Below is a small trained network, with its code and all its weights. Each question gives an input and a target symbol and asks what happens when units are switched off, that is, made to give their printed mean instead of their output.

import numpy as np


def w(rows, s, z=0):
    codes = np.array(rows[::2]) - 128.0
    scale = np.full(codes.shape[1], s)
    scale[-1] = z or s
    return codes * scale


def norm(h):
    return h / np.sqrt((h * h).mean(-1, keepdims=True) + 1e-5)


def f(y):
    return np.maximum(y, 0)


def softmax(a):
    e = np.exp(a - a.max(-1, keepdims=True))
    return e / e.sum(-1, keepdims=True)


def log_softmax(a):
    a = a - a.max(-1, keepdims=True)
    return a - np.log(np.exp(a).sum(-1, keepdims=True))


def net(x, mask):
    ids = ['δεζηθλξστφ'.index(c) for c in x.split()]
    T = len(ids)
    res = E[ids] + P[:T]
    r = norm(res)
    for j in range(2):
        rows = slice(3 * j, 3 * j + 3)
        q, k, v = (r @ M[0][rows].T for M in (Q, K, V))
        z = softmax(np.where(np.tri(T) > 0, q @ k.T / 3**0.5, -1e9)) @ v
        o = O[0][rows]
        res = res + np.where(mask[j], z, o[:, -1]) @ o[:, :-1]
    y = f(norm(res) @ A[0][:, :-1].T + A[0][:, -1])
    res = res + np.where(mask[2:10], y, B[0][:, -1]) @ B[0][:, :-1]
    return log_softmax(norm(res)[-1] @ U[:, :-1].T + U[:, -1])


Q, K, V, O, A, B = {}, {}, {}, {}, {}, {}
E = w([
[81,87,167],'δ',
[52,210,3],'ε',
[86,95,167],'ζ',
[154,120,160],'η',
[50,125,79],'θ',
[147,134,178],'λ',
[167,162,237],'ξ',
[132,114,82],'σ',
[157,154,123],'τ',
[137,207,146],'φ',
],0.024)
P = w([
[252,161,123],'0',
[183,148,171],'1',
[172,147,187],'2',
[156,145,189],'3',
[142,132,187],'4',
[142,128,181],'5',
[156,144,174],'6',
[141,129,176],'7',
[167,151,157],'8',
[149,134,170],'9',
[145,129,170],'10',
[107,104,176],'11',
[124,116,175],'12',
[109,101,180],'13',
],0.0046)
Q[0] = w([
[120,139,56],'head 0',
[253,118,140],'head 0',
[172,29,99],'head 0',
[195,235,38],'head 1',
[161,111,43],'head 1',
[61,9,121],'head 1',
],0.0063)
K[0] = w([
[102,236,133],'head 0',
[236,131,254],'head 0',
[246,171,85],'head 0',
[89,113,90],'head 1',
[152,31,50],'head 1',
[27,117,70],'head 1',
],0.0085)
V[0] = w([
[107,89,144],'head 0',
[130,133,223],'head 0',
[183,109,167],'head 0',
[159,75,192],'head 1',
[156,4,1],'head 1',
[169,49,182],'head 1',
],0.0063)
O[0] = w([
[182,155,123,158],'head 0',
[130,72,52,175],'head 0',
[140,64,215,113],'head 0',
[102,46,95,161],'head 1',
[102,115,82,3],'head 1',
[126,254,134,146],'head 1',
],0.0096,0.004)
A[0] = w([
[55,69,78,171],'neuron 0',
[37,204,2,235],'neuron 1',
[20,117,188,109],'neuron 2',
[17,70,159,96],'neuron 3',
[186,199,126,254],'neuron 4',
[129,75,160,223],'neuron 5',
[12,163,134,39],'neuron 6',
[220,122,200,204],'neuron 7',
],0.008,0.0026)
B[0] = w([
[250,200,102,222],'neuron 0',
[154,70,197,248],'neuron 1',
[183,109,123,248],'neuron 2',
[161,139,93,254],'neuron 3',
[2,112,50,210],'neuron 4',
[62,119,60,221],'neuron 5',
[187,165,189,195],'neuron 6',
[87,109,146,237],'neuron 7',
],0.0076,0.0051)
U = w([
[110,132,83,204],'δ',
[68,105,21,253],'ε',
[127,92,97,14],'ζ',
[32,14,121,122],'η',
[254,216,174,102],'θ',
[82,89,131,48],'λ',
[141,162,225,46],'ξ',
[168,62,9,185],'σ',
[112,90,110,37],'τ',
[98,186,144,184],'φ',
],0.012,0.0048)

Each question gives the input, a string of symbols that net reads in full, and the target symbol t.
The units are the heads (3 rows each of Q, K, V and O) and the neurons (one row each of A and B). Each row of codes is followed by its name. A weight is (code - 128) times the scale printed after its matrix; where a second scale follows, it is the last column's (O, A, B and U).
mask holds one flag per unit, heads first, then neurons. A switched-off unit (its flag False) gives its mean, the last column of its rows in O or B, instead of its output. The means were averaged over made-up inputs and are rounded, as every weight is.
A unit's drop is (log p(t) with every unit on - log p(t) with that unit switched off) / (log p(t) with every unit on - log p(t) with every unit switched off).
The circuit of an input: a set's keep is (log p(t) with only the set's units on - log p(t) with every unit switched off) / (log p(t) with every unit on - log p(t) with every unit switched off). Starting from all 10 units, units are removed one at a time, each time the one whose removal leaves the highest keep (on an exact tie, the one counted first), for as long as the keep stays at least 0.8.
circuit, biggest first: the units of the circuit, biggest drop first
unit that matters most: the unit with the biggest drop
top k neurons: the k neurons with the biggest drops, biggest first
which heads matter: for each layer, one digit per head in row order, 1 if its drop is at least 0.15 and else 0, layers parted by /
drop of u: that unit's drop, to one decimal
input δ δ φ, target φ: unit that matters most -> neuron 4
input λ θ δ δ δ ε δ θ ε φ δ δ τ, target ε: which heads matter -> 00
input τ θ δ σ η σ δ, target ξ: circuit, biggest first -> (head 0; neuron 4)
input ξ φ ζ τ, target η: which heads matter -> 10
input δ δ δ, target σ: which heads matter -> 11
input δ δ ξ ε θ ε σ ξ φ δ λ, target η: which heads matter -> 00
input δ δ σ ζ θ δ θ ε δ, target θ: which heads matter -> 11
input δ δ δ δ ξ θ δ ζ, target θ: which heads matter -> 01
input ζ θ φ φ δ ζ δ δ δ, target σ: which heads matter -> 10
input δ η δ φ, target φ: which heads matter -> 00
input δ θ ζ, target θ: which heads matter -> 11
input τ η δ τ ε δ θ ξ σ τ η τ, target ε: drop of neuron 1 -> 0.2
input δ δ θ ε δ φ σ φ δ η, target η: drop of neuron 0 -> 0.1
input δ δ ε δ ε δ θ δ, target θ: drop of neuron 2 -> 0.1
input δ σ φ ζ δ φ η, target η: top neuron -> (neuron 0)
input φ φ τ ξ φ θ, target θ: drop of neuron 1 -> 0.0
